Below are the code and all the weights of a small trained network. Each question names an input and a class and asks about switching units off, where a switched-off unit gives its printed mean instead of its output.

import numpy as np


def w(rows, s, z=0):
    codes = np.array(rows[::2]) - 128.0
    scale = np.full(codes.shape[1], s)
    scale[-1] = z or s
    return codes * scale


def f(y):
    return y / 2 * (1 + np.tanh(0.7978845608 * (y + 0.044715 * y**3)))


def log_softmax(a):
    a = a - a.max(-1, keepdims=True)
    return a - np.log(np.exp(a).sum(-1, keepdims=True))


def net(x, mask):
    res = np.array(x, float).reshape(1, 8) / 4 @ E
    y = f(res @ A[0][:, :-1].T + A[0][:, -1])
    res = res + np.where(mask, y, B[0][:, -1]) @ B[0][:, :-1]
    return log_softmax(res[-1] @ U[:, :-1].T + U[:, -1])


A, B = {}, {}
E = w([
[228,156,180,54,145,109,59],'x0',
[94,4,159,148,134,148,47],'x1',
[109,173,102,204,72,116,6],'x2',
[115,162,168,81,135,174,117],'x3',
[160,110,95,163,94,72,127],'x4',
[113,170,82,2,89,127,114],'x5',
[68,165,89,108,192,132,118],'x6',
[130,159,188,133,154,53,164],'x7',
],0.0093)
A[0] = w([
[83,135,69,81,94,123,77,177],'n1',
[86,146,142,87,194,140,115,118],'n2',
[250,179,179,157,98,116,135,182],'n3',
[169,83,115,78,111,149,92,86],'n4',
[182,69,165,67,98,121,100,124],'n5',
[53,159,61,119,126,167,88,147],'n6',
[60,38,134,169,184,140,176,156],'n7',
[160,119,117,44,44,127,59,226],'n8',
[174,163,144,97,135,156,154,191],'n9',
[103,181,153,180,137,87,122,128],'n10',
[133,177,152,78,92,159,166,165],'n11',
[198,107,142,160,100,120,165,181],'n12',
[155,59,130,179,86,172,106,244],'n13',
[201,167,180,137,122,136,114,83],'n14',
[93,201,113,79,114,121,154,99],'n15',
[158,104,177,82,53,99,94,193],'n16',
[56,155,48,159,114,76,106,195],'n17',
[102,157,111,76,108,151,207,157],'n18',
[112,186,108,87,157,153,159,160],'n19',
[77,58,93,147,157,131,170,157],'n20',
[155,91,242,150,136,144,133,253],'n21',
[153,123,149,121,182,198,165,155],'n22',
[113,214,97,119,197,106,134,207],'n23',
[83,70,97,167,35,108,188,149],'n24',
[65,116,173,162,146,154,123,183],'n25',
[168,122,66,123,126,149,87,91],'n26',
[59,98,141,163,209,124,106,217],'n27',
[100,166,86,154,98,149,48,177],'n28',
[121,165,121,171,189,42,170,152],'n29',
[143,215,120,114,151,121,142,117],'n30',
],0.012,0.0048)
B[0] = w([
[24,71,100,174,217,79,181,216],'n1',
[79,160,157,91,118,178,125,167],'n2',
[174,171,125,143,81,99,13,213],'n3',
[100,158,213,82,206,38,186,174],'n4',
[138,157,193,131,183,83,153,192],'n5',
[8,47,72,107,132,76,124,216],'n6',
[195,42,169,115,103,186,111,220],'n7',
[95,170,154,163,244,84,148,250],'n8',
[157,217,98,68,127,112,97,177],'n9',
[124,141,209,194,98,150,137,172],'n10',
[166,202,28,89,228,165,113,183],'n11',
[240,133,104,164,115,92,99,179],'n12',
[195,78,124,133,163,110,101,230],'n13',
[210,160,102,164,96,97,93,168],'n14',
[72,190,86,98,109,177,125,186],'n15',
[152,192,178,189,215,93,151,203],'n16',
[43,104,137,226,57,113,168,235],'n17',
[168,165,43,96,158,189,164,196],'n18',
[108,190,80,60,107,189,187,183],'n19',
[201,34,181,132,104,201,174,198],'n20',
[196,136,143,128,161,99,6,212],'n21',
[133,118,109,12,141,131,92,175],'n22',
[62,204,152,107,68,150,183,199],'n23',
[223,41,73,228,153,159,183,219],'n24',
[112,82,180,144,179,165,66,181],'n25',
[103,124,91,104,161,54,161,165],'n26',
[99,65,186,94,48,202,77,202],'n27',
[68,130,88,149,146,70,74,233],'n28',
[144,160,158,126,1,151,168,197],'n29',
[129,185,128,87,54,91,137,177],'n30',
],0.0078,0.013)
U = w([
[126,166,194,151,201,89,212,125],'0',
[197,158,120,142,79,31,63,99],'1',
[103,63,221,60,146,215,105,13],'2',
[155,166,175,220,139,142,81,154],'3',
[196,61,112,191,104,166,247,59],'4',
[107,238,32,25,151,198,205,141],'5',
[57,193,179,186,36,134,213,53],'6',
[3,74,46,187,124,90,151,3],'7',
],0.0084,0.0027)

Each question gives the input, the list of numbers given to net, and the class t.
The units are the neurons (one row each of A and B). Each row of codes is followed by its name. A weight is (code - 128) times the scale printed after its matrix; where a second scale follows, it is the last column's (A, B and U).
mask holds one flag per neuron, in row order. A switched-off neuron (its flag False) gives its mean, the last column of its row in B, instead of its output. The means were averaged over made-up inputs and are rounded, as every weight is.
A unit's drop is (log p(t) with every unit on - log p(t) with that unit switched off) / (log p(t) with every unit on - log p(t) with every unit switched off).
The circuit of an input: a set's keep is (log p(t) with only the set's units on - log p(t) with every unit switched off) / (log p(t) with every unit on - log p(t) with every unit switched off). Starting from the 12 units with the biggest drops (on a tie, the unit counted first), units are removed one at a time, each time the one whose removal leaves the highest keep (on an exact tie, the one counted first), for as long as the keep stays at least 0.8.
circuit, biggest first: the units of the circuit, biggest drop first
unit that matters most: the unit with the biggest drop
k most important neurons: the k neurons with the biggest drops, biggest first
drop of u: that unit's drop, to one decimal
input [-1,1,0,-8,3,2,-6,-6], class 4: circuit, biggest first : (n24)
input [7,2,5,6,-7,8,2,-2], class 5: 3 most important neurons : (n11; n19; n15)
input [7,5,-3,5,6,-4,-3,-6], class 1: 2 most important neurons : (n21; n3)
input [-4,7,-6,6,3,5,-7,-4], class 0: circuit, biggest first : (n4; n5)
input [-8,-5,6,8,1,5,-4,5], class 5: 4 most important neurons : (n11; n18; n15; n19)
input [-3,0,1,6,-6,1,1,-8], class 7: 2 most important neurons : (n6; n1)
input [-3,5,-1,-8,2,1,6,-4], class 4: 3 most important neurons : (n20; n7; n24)
input [-4,-6,6,6,7,8,-1,3], class 5: 2 most important neurons : (n11; n15)
input [6,2,-5,-1,-3,6,-3,5], class 5: 2 most important neurons : (n11; n9)
input [-7,3,-2,2,0,-7,2,7], class 2: 2 most important neurons : (n27; n25)
input [-5,2,-2,1,-1,-4,-5,7], class 4: 2 most important neurons : (n24; n12)
input [-8,-5,-2,-8,1,7,0,8], class 6: 3 most important neurons : (n17; n29; n23)
input [1,1,-8,7,6,8,-8,-3], class 5: 2 most important neurons : (n11; n18)
input [-4,-4,7,5,-2,4,3,8], class 6: 2 most important neurons : (n17; n10)
input [-1,2,-6,-3,7,4,7,-5], class 4: 2 most important neurons : (n20; n28)
input [0,-4,7,0,6,-3,-2,-4], class 7: 2 most important neurons : (n17; n21)
input [8,-6,-1,5,-3,-4,-2,7], class 1: unit that matters most : n3
input [3,7,-5,-4,7,0,3,1], class 2: drop of n24 : 0.2
input [5,-8,-1,3,1,1,-6,-6], class 5: drop of n11 : 0.1
